Here is a tiny trained network, its code and every weight. The questions are about switching its units off for an input and a class, where a switched-off unit gives its printed mean instead of its output.

import numpy as np


def w(rows, s, z=0):
    codes = np.array(rows[::2]) - 128.0
    scale = np.full(codes.shape[1], s)
    scale[-1] = z or s
    return codes * scale


def norm(h):
    return h / np.sqrt((h * h).mean(-1, keepdims=True) + 1e-5)


def f(y):
    return y / 2 * (1 + np.tanh(0.7978845608 * (y + 0.044715 * y**3)))


def log_softmax(a):
    a = a - a.max(-1, keepdims=True)
    return a - np.log(np.exp(a).sum(-1, keepdims=True))


def net(x, mask):
    res = np.array(x, float).reshape(1, 3) / 4 @ E
    u = 0
    for l in range(3):
        y = f(norm(res) @ A[l][:, :-1].T + A[l][:, -1])
        res = res + np.where(mask[u : u + 10], y, B[l][:, -1]) @ B[l][:, :-1]
        u += 10
    return log_softmax(norm(res)[-1] @ U[:, :-1].T + U[:, -1])


A, B = {}, {}
E = w([
[94,1,50],'x0',
[41,190,24],'x1',
[11,96,211],'x2',
],0.0066)
A[0] = w([
[234,155,69,65],'L0N1',
[119,56,70,93],'L0N2',
[109,133,99,193],'L0N3',
[174,245,165,133],'L0N4',
[212,64,238,139],'L0N5',
[56,140,178,115],'L0N6',
[207,200,82,205],'L0N7',
[237,161,59,4],'L0N8',
[208,90,141,68],'L0N9',
[168,61,222,99],'L0N10',
],0.011,0.0036)
B[0] = w([
[205,209,116,207],'L0N1',
[146,87,196,176],'L0N2',
[121,139,65,165],'L0N3',
[132,3,211,222],'L0N4',
[41,149,41,253],'L0N5',
[126,199,159,165],'L0N6',
[131,172,173,251],'L0N7',
[234,192,156,199],'L0N8',
[105,132,57,161],'L0N9',
[59,209,53,211],'L0N10',
],0.007,0.0056)
A[1] = w([
[163,27,114,255],'L1N1',
[166,22,118,35],'L1N2',
[172,195,165,87],'L1N3',
[137,48,96,104],'L1N4',
[7,116,152,107],'L1N5',
[145,171,204,67],'L1N6',
[153,17,100,58],'L1N7',
[131,210,193,63],'L1N8',
[146,112,247,120],'L1N9',
[111,186,71,157],'L1N10',
],0.012,0.0051)
B[1] = w([
[123,187,251,184],'L1N1',
[75,70,150,128],'L1N2',
[43,116,116,184],'L1N3',
[84,98,188,142],'L1N4',
[153,255,121,255],'L1N5',
[43,74,114,162],'L1N6',
[43,28,162,140],'L1N7',
[78,59,110,181],'L1N8',
[29,112,171,175],'L1N9',
[58,78,57,209],'L1N10',
],0.0074,0.0062)
A[2] = w([
[115,185,126,252],'L2N1',
[113,142,132,77],'L2N2',
[67,107,176,89],'L2N3',
[164,145,144,109],'L2N4',
[134,50,123,208],'L2N5',
[152,137,250,138],'L2N6',
[128,56,148,187],'L2N7',
[83,167,109,133],'L2N8',
[128,169,190,118],'L2N9',
[103,88,189,239],'L2N10',
],0.014,0.0029)
B[2] = w([
[233,123,105,255],'L2N1',
[120,153,62,136],'L2N2',
[99,194,146,198],'L2N3',
[69,213,167,132],'L2N4',
[43,40,200,134],'L2N5',
[93,108,144,196],'L2N6',
[75,58,167,140],'L2N7',
[170,103,2,228],'L2N8',
[125,133,189,175],'L2N9',
[64,153,182,191],'L2N10',
],0.0069,0.0063)
U = w([
[172,214,112,254],'0',
[91,102,180,201],'1',
[138,150,6,58],'2',
[146,146,96,11],'3',
],0.013,0.0046)

Each question gives the input, the list of numbers given to net, and the class t.
The units are the neurons (one row each of A and B). Each row of codes is followed by its name. A weight is (code - 128) times the scale printed after its matrix; where a second scale follows, it is the last column's (A, B and U).
mask holds one flag per neuron, layer by layer. A switched-off neuron (its flag False) gives its mean, the last column of its row in B, instead of its output. The means were averaged over made-up inputs and are rounded, as every weight is.
A unit's drop is (log p(t) with every unit on - log p(t) with that unit switched off) / (log p(t) with every unit on - log p(t) with every unit switched off).
The circuit of an input: a set's keep is (log p(t) with only the set's units on - log p(t) with every unit switched off) / (log p(t) with every unit on - log p(t) with every unit switched off). Starting from the 12 units with the biggest drops (on a tie, the unit counted first), units are removed one at a time, each time the one whose removal leaves the highest keep (on an exact tie, the one counted first), for as long as the keep stays at least 0.8.
units of the circuit, in order: the units of the circuit, biggest drop first
most important unit: the unit with the biggest drop
top k neurons: the k neurons with the biggest drops, biggest first
k most important neurons of layer l: the k neurons of layer l with the biggest drops, biggest first
drop of u: that unit's drop, to one decimal
input [3,-8,-6], class 2: units of the circuit, in order	(L0N5)
input [-3,-6,8], class 0: top 2 neurons	(L1N5, L0N5)
input [-5,-6,5], class 2: top 3 neurons	(L0N5, L0N10, L1N1)
input [-2,-6,-5], class 2: units of the circuit, in order	(L0N5, L1N5)
input [-4,-8,7], class 2: units of the circuit, in order	(L0N5, L0N10, L1N1, L2N8)
input [4,0,5], class 0: top 2 neurons	(L0N4, L1N5)
input [6,-8,0], class 2: top 4 neurons	(L0N5, L0N10, L0N4, L0N9)
input [-8,-7,-4], class 1: top 2 neurons	(L0N4, L1N5)
input [5,-3,-5], class 0: top 2 neurons	(L0N4, L0N1)
input [5,-7,-1], class 2: top 2 neurons	(L0N5, L0N10)
input [1,2,6], class 0: 3 most important neurons of layer 0	(L0N5, L0N10, L0N1)
input [-6,-4,-1], class 1: drop of L0N4	0.9
input [8,-7,-4], class 1: drop of L1N7	0.0
input [-1,-8,2], class 2: drop of L0N5	0.1
input [0,-6,8], class 0: most important unit	L1N5
